Below is a small trained network, with its code and all its weights. Each question gives an input and a class and asks what happens when units are switched off, that is, made to give their printed mean instead of their output.

import numpy as np


def w(rows, s, z=0):
    codes = np.array(rows[::2]) - 128.0
    scale = np.full(codes.shape[1], s)
    scale[-1] = z or s
    return codes * scale


def f(y):
    return y / 2 * (1 + np.tanh(0.7978845608 * (y + 0.044715 * y**3)))


def log_softmax(a):
    a = a - a.max(-1, keepdims=True)
    return a - np.log(np.exp(a).sum(-1, keepdims=True))


def net(x, mask):
    res = np.array(x, float).reshape(1, 6) / 4 @ E
    y = f(res @ A[0][:, :-1].T + A[0][:, -1])
    res = res + np.where(mask, y, B[0][:, -1]) @ B[0][:, :-1]
    return log_softmax(res[-1] @ U[:, :-1].T + U[:, -1])


A, B = {}, {}
E = w([
[133,127,127,129,129,129],'x0',
[129,127,130,133,133,126],'x1',
[68,167,115,74,68,11],'x2',
[131,130,125,131,128,127],'x3',
[220,81,205,110,48,108],'x4',
[111,24,44,183,74,123],'x5',
],0.012)
A[0] = w([
[165,17,70,235,142,245,175],'N0',
[89,197,120,137,218,161,190],'N1',
[161,56,164,107,2,52,130],'N2',
[240,91,224,122,89,125,205],'N3',
[108,173,117,151,241,223,234],'N4',
[112,220,191,54,126,47,183],'N5',
[173,151,184,150,227,225,189],'N6',
[153,188,228,132,214,182,178],'N7',
[77,55,24,178,83,106,254],'N8',
],0.0069,0.0049)
B[0] = w([
[148,22,173,202,193,108,250],'N0',
[138,123,24,38,120,84,210],'N1',
[197,100,120,99,34,3,233],'N2',
[172,98,247,144,53,204,237],'N3',
[219,102,32,77,159,90,240],'N4',
[78,237,199,75,220,105,226],'N5',
[226,114,80,93,76,143,233],'N6',
[223,161,104,55,44,139,228],'N7',
[82,103,37,211,117,115,248],'N8',
],0.0072,0.011)
U = w([
[171,115,72,86,93,75,251],'0',
[64,182,110,83,215,118,231],'1',
[121,106,92,174,245,149,165],'2',
[17,153,69,163,104,118,76],'3',
[165,140,162,104,91,229,70],'4',
[120,168,210,112,130,97,57],'5',
[133,66,175,173,129,155,9],'6',
],0.011,0.0021)

Each question gives the input, the list of numbers given to net, and the class t.
The units are the neurons (one row each of A and B). Each row of codes is followed by its name. A weight is (code - 128) times the scale printed after its matrix; where a second scale follows, it is the last column's (A, B and U).
mask holds one flag per neuron, in row order. A switched-off neuron (its flag False) gives its mean, the last column of its row in B, instead of its output. The means were averaged over made-up inputs and are rounded, as every weight is.
A unit's drop is (log p(t) with every unit on - log p(t) with that unit switched off) / (log p(t) with every unit on - log p(t) with every unit switched off).
The circuit of an input: a set's keep is (log p(t) with only the set's units on - log p(t) with every unit switched off) / (log p(t) with every unit on - log p(t) with every unit switched off). Starting from all 9 units, units are removed one at a time, each time the one whose removal leaves the highest keep (on an exact tie, the one counted first), for as long as the keep stays at least 0.8.
circuit, biggest first: the units of the circuit, biggest drop first
unit that matters most: the unit with the biggest drop
k most important neurons: the k neurons with the biggest drops, biggest first
drop of u: that unit's drop, to one decimal
input [7,8,-6,-6,1,5], class 6: unit that matters most -> N5
input [6,-7,7,-2,1,-1], class 5: circuit, biggest first -> N5; N4
input [8,4,-1,-3,1,-8], class 4: circuit, biggest first -> N2; N7
input [-8,0,0,-1,-5,7], class 2: circuit, biggest first -> N0; N2
input [8,-8,2,-5,-1,-8], class 1: 2 most important neurons -> N5; N2
input [-2,4,-2,6,-1,8], class 2: 2 most important neurons -> N0; N3
input [6,8,-7,-4,-5,0], class 0: 2 most important neurons -> N6; N4
input [-1,-8,6,-2,0,-2], class 1: 2 most important neurons -> N3; N5
input [8,-3,-1,-1,0,1], class 2: 3 most important neurons -> N2; N7; N3
input [2,-8,-6,6,1,7], class 6: 2 most important neurons -> N5; N1
input [-1,-7,-5,-1,1,5], class 6: 2 most important neurons -> N5; N1
input [-6,-7,-6,-4,-1,2], class 2: 2 most important neurons -> N0; N2
input [1,-4,1,-4,-5,8], class 3: 2 most important neurons -> N8; N4
input [-8,-2,2,-5,1,-7], class 5: circuit, biggest first -> N5
input [-6,7,1,4,-6,2], class 3: drop of N5 -> 0.1
input [3,6,-1,2,6,-6], class 4: drop of N3 -> 0.2
input [-6,1,-1,-1,-2,1], class 2: drop of N7 -> 0.2
